[[  9   6 -10 -14 -11  -2   3]
 [  5   8   7   0 -23  15   4]
 [ -4  14   3   2   1  -4  -7]
 [-10  -5  -6  35 -26  -8 -12]
 [-49 -31 -11  29   0 -20  29]
 [ 13  51 -10  -3 -62  42  23]
 [-36 -16 -16  23  -9 -16   8]
 [ 18   4  -5 -11  20  -7 -15]
 [ 11   7   9  -8 -33   1  21]] -> 8

[[ -9 -17 -19  -2 -21 -23   7   0 -11]
 [-49 -16  -5  -7  34  -5   2  -1  18]
 [-24  -4  36   8  45   3  61  -3  52]
 [ 11  -3  32   3  16   1 -70 -12   4]
 [ 10 -25 -20 -14 -10  -1   3  28  64]] -> 52

[[ -7  20  39  54   6 -29 -57  44]
 [-10   1  -2   8  -7 -10 -14  15]
 [-34  12  -1  36 -21 -44 -67  60]
 [-30 -11 -10  19 -22 -23 -20  41]
 [ -1   4  11  14   2  -7 -12  11]
 [ -2   7  13  17   2 -10 -19  14]
 [ -2   5  10  13   1  -7 -13  10]
 [-49 -13 -17  31 -36 -40 -40  67]
 [ -3  -4  12  16   2  -1   0  10]
 [-22 -21   5  26 -12  -7   7  31]] -> 67

[[  0   0   0   0   0   0   0   0]
 [-39  -7   0   9 -38  23   5 -15]
 [ 19   1   4 -13   7  -3  17  -6]
 [-57   1  -9  46 -20  15 -49  24]
 [  7   0  -1  -3   7  -5  -2   2]
 [ 59   3  11 -41  22 -12  51 -21]
 [ 50   3   9 -35  18 -10  43 -17]
 [ 39   4  -3 -14  37 -26  -7  12]
 [-50  -9   0  11 -49  29   7 -19]
 [-26   0  -4  21  -9   7 -22  11]
 [  4   0   1  -3   1  -1   3  -1]] -> -19

[[-27  15  11  -8 -11  -4   0 -63]
 [ 15  13 -16   4 -10  -4   0  38]
 [-22 -11  12  -7   7   2   0 -48]
 [  0  16  -5   0  -8  -2   0  -1]
 [-24   8  22  -7 -13  -4   0 -53]
 [ 29   6 -10  10  -8  -2   0  66]
 [ 14 -13  -5   6   8   2   0  30]
 [ 24  -1  -1   9  -6  -2   0  46]] -> 66

[[  1  -3  71  49  22  18 -11  -7 -45]
 [-10 -10  31   8   0  -4  -8 -29 -47]
 [-24  -5  -3 -15   7  59  14 -16  12]
 [ 50  -5 -17  57 -15  22  13  65  -2]
 [ 20   3  23  26   3 -29 -12  12 -20]
 [-15 -10 -63 -51 -26  13  17 -15  16]
 [-17 -13  25  -3  -5  -4  -6 -40 -53]] -> -20

[[-67 -42   7  63  54   2 -61  70  73 -53]
 [-64 -43  69 -27 -15 -15 -20 -29  43 -65]
 [-43  25 -50 -23  53  32 -70   5   5 -13]
 [  7 -27  26   7  19   1  -2  26 -46  38]
 [ 32 -70  28  23  50 -35  38 -59   2  44]
 [ 11 -26 -31 -25  34  30  19  50  70 -65]
 [-17 -41 -26  47  29  60 -33  26 -61 -14]
 [ 63   1   7 -63 -29  27  53 -53  59  45]
 [-50  58   5  13  68 -51 -68  10  69  63]
 [-44  71 -23  20  31 -64 -66  15 -68 -37]
 [ 66 -67  48  36 -61  15  15   3  17  21]] -> 63

[[ 11 -16  -7 -16  34   6 -14  -3  -6  -4   7 -13  -3]
 [  8 -12 -12  -5   3  13 -10  -3 -12  -4   7  -2  -7]
 [ -8   1 -21   6  -6  -6 -10  -8  -9   1   2  14 -15]
 [  8  10   2  -7  -6 -25  -7   2  12   1  -9  -4   8]
 [-16  -7  12   0  12   2  17 -17   7  13  -7  11   4]
 [  8  14  -2  -5  -6 -33 -10   2  15   1  -9  -2   4]
 [ 14  40 -45  15  38   9  29  51 -14  72  18   7  38]] -> 4
---
[3700 1768 3559 4962 8927 3249 5507] yields 3700, 5507
[ 241  655  265  558  -44 -535  615] yields 241, 615
[2 7 5 3 1] yields 2, 1
[83 11 72  5] yields 83, 5
[9 5 7 4 8 2 8] yields 9, 8
[ 85 990 961 589 778] yields 85, 778
[8400 6927 3216 6430 9508] yields 8400, 9508
---
-27  -40   70   -3   10 gives 10, -27

-34   14    4   19  -19    7   52
-23   22    2    3    5    5   13
 42  -71    3   -7  -32    2  -10
gives 52, 42

 55    1    2  -13    1 gives 1, 55

 73  -16   26  -43   24  -33   23
 73    3   -9   -6   27   33  -50
 73   13   23   16   -5  -29  -26
gives 23, 73

 10    9   12  -69    8  -15 gives -15, 10

-26  -54  -11  -34  -71
-22  -29   -3  -29  -64
gives -71, -22

  7   -2  -11    4
 53  -26  -70  -16
 13   -3  -22    5
gives 4, 13

 71  -13  -56   34   27   65 gives 65, 71

 64   63  -52  -23
 19   57    8  -32
-14   10   55   26
gives -23, -14
